[ 10.3 -10.4 -13.8  -1.8  -4.0 -38.8  -1.5   5.3  28.7  -9.5   4.8   6.9
   7.5  10.9   3.8  -8.7  12.4  -1.9   3.1  -7.2 -11.4   1.4   0.4  -8.6
  35.8 -31.3  -1.4   4.7]  (26)
[ -0.8  -2.9  -2.6  -3.8   6.6 -27.9   2.8   5.8   5.1   6.4   3.0  10.6
   7.8   0.2  11.3   6.2  -4.4  -9.5   8.2  -7.9 -12.3  -7.2  -3.7 -12.7
  54.7  -1.5  -5.4   8.9]  (32)
[  4.9  -4.5 -13.1   7.8  -9.3 -19.6  -1.9   7.8  21.6  -8.9  -2.5   4.6
  -1.6  -5.1   2.9   3.0   9.5  -3.4   0.6  -1.8   4.7   1.0   0.5  -4.5
   7.5 -10.1   2.3  -2.8]  (26)
[  3.4  -1.7  -7.1 -12.4   7.4 -37.6   4.7  13.1  11.8  -5.8  -3.9  15.9
  16.2   6.8   4.0   2.5 -11.3 -16.2   6.0  -7.4 -20.6   2.0   1.7 -13.8
  76.3   8.3  -0.9  14.0]  (32)
[  8.2  -9.5  -9.0   1.9  -1.1 -32.2  -2.8  -1.4  13.1  -0.6   4.2  21.5
   1.6  13.4   3.7   0.1   7.1  -0.3  17.8  -8.6  -8.2   4.4  -1.6  -9.0
  35.9 -23.5 -12.5   2.9]  (26)
[  7.9  -0.8  -5.5 -12.3   5.1 -34.1  -1.6  11.8  12.2   1.6  -3.4  17.7
  13.5  10.7  11.2   1.4  -9.8  -7.5   7.0 -11.0 -24.2  -0.4  -0.5 -12.9
  72.8   1.3   0.1  13.1]  (32)
[  4.7  -0.8  -2.1 -11.1   8.5 -22.0   0.3   5.1   1.2   8.2   2.3  10.0
  10.8   1.3   1.9  -2.3 -10.4 -14.8   5.5  -7.6 -18.9  -3.0   0.6 -16.2
  58.6   3.8  -5.9  11.7]  (32)
[ -1.8   0.7  -2.9  -6.6   7.5 -16.4  -1.1   9.1   3.3   0.3   6.3   7.5
  21.0  -1.5  -2.1   1.4  -6.1 -16.9   1.9  -1.8  -9.7   0.8  -1.3  -6.5
  45.5  -0.9   0.6   9.7]  (32)
[  6.7  -8.5  -3.8 -10.0   2.8 -14.5   9.3  -3.4   3.3   0.3   1.7   8.5
  -0.6   0.1   7.5   0.3  -9.6  -3.3   4.8   0.4 -13.5  -5.5  -2.0 -11.5
  32.6  -6.1  -4.0   3.9]  (32)
[  8.7  -8.8 -16.0   2.5  -5.8 -39.3  -4.6  10.8  19.5  -6.2   7.1  25.6
   5.0   8.8  -1.9   0.2  12.9 -10.6   2.8  -8.2  -1.5   5.1  -4.5  -2.0
  40.8 -21.4  -3.2   3.0]  (26)
[  2.9   3.8  -5.3  -5.6   6.5 -24.1  -0.9   2.7  -3.8  -4.9  -1.9   9.1
   1.5  10.6   4.6  -3.6   4.2 -14.2   2.3  -4.9  -1.5  -3.0   0.0   5.7
  49.5   9.3  -0.9   9.3]  (36)
[  1.7   0.3  -4.7  -2.0   0.7 -11.6  -1.2  -0.1 -12.3  -0.6  -3.7   9.4
   3.4   0.7   1.5   1.8   0.6 -15.3   2.2  -6.7  -3.9  -0.3  -3.9  -0.4
  25.1   2.8   0.7  -0.6]  (32)
[  2.4   1.6 -15.0  -5.3   1.6 -29.3   5.1   9.0  12.6  -3.4  -0.8   7.7
  -0.3  13.2   9.4  -3.2   3.4  -5.9   3.2  -3.2 -14.3   0.1   0.8   0.1
  43.7   8.5   2.2  10.8]  (36)

[ -3.0   4.2   5.6   4.3  16.2  -0.5   0.5  -1.8  -3.1   4.7  -9.2   1.0
  -1.0   3.6  -6.2   6.0   9.9   1.9  -1.7  -7.1  11.5 -17.3  -2.1  -6.1
   3.4  -2.2  -2.8 -11.6]  [81]
[ 3.2  4.9 17.0 -0.6 10.5 -0.1 15.0  0.7 -1.8  0.2  0.7  4.5 -2.6 -0.4
 -3.1 -1.3  5.9 -6.0  0.5  2.6 -6.6 -6.9  3.0 -2.2 -0.9  5.9  8.0  5.9]  [78]
[  3.5   3.2   2.7  -0.7   5.0  -1.3  14.7  -2.8 -12.4  -0.9   3.1   1.5
  -5.1  -0.2  -1.3  -4.3  -6.7  -7.6  -7.6   5.7 -14.5   1.9  -0.7  -1.5
  -2.5   2.5 -10.8   0.1]  [78]
[ -1.6  -3.0   2.8  -3.1  -1.5   3.2   5.7  -1.5  -8.8  -1.4   7.9   1.5
  -2.0  -7.1   0.6  -8.2  -0.7 -10.6  -1.0  -4.3  -7.0   1.0  -5.9  -7.4
   1.0   3.9   0.9   3.0]  [78]
[  2.7  -1.8   5.3  -0.3  53.7   0.7   6.5  -1.2   6.8  -2.7   6.3   4.7
  -1.8  -4.9   1.5  -0.3  -4.4  -6.2   3.9   2.3 -10.4  11.0  -2.4   3.3
  -2.0   1.3   1.1   6.1]  [88]
[  1.7   3.3  -2.4   1.3   0.2  11.2  13.9   0.2  -2.8  -5.8   0.4  -8.3
  -2.8   0.4   6.2  -7.5   0.1  -2.4  -1.0  12.1  -3.9   2.4   9.8   3.5
  -1.8   3.1 -10.9   3.7]  [88]
[  2.0   8.9  11.6  -5.3  15.0   7.0  -2.2   2.1  -3.3   8.3  -4.5  19.5
  -2.7   6.7 -17.3  -1.4  -2.7 -17.0  -7.1  -1.7  -1.8 -10.1  -1.7 -16.9
   0.2   7.6   9.4   1.4]  [81]
[  1.3  -0.8  -4.2   3.0  -5.8  -0.2  -2.4   2.2 -11.7   2.4   5.6   1.5
   3.5   2.4  -9.2  13.5  -7.3   7.0  -5.7   2.0   0.1   1.7  -4.0   4.6
  -2.1 -10.3   6.0  -5.0]  [78]
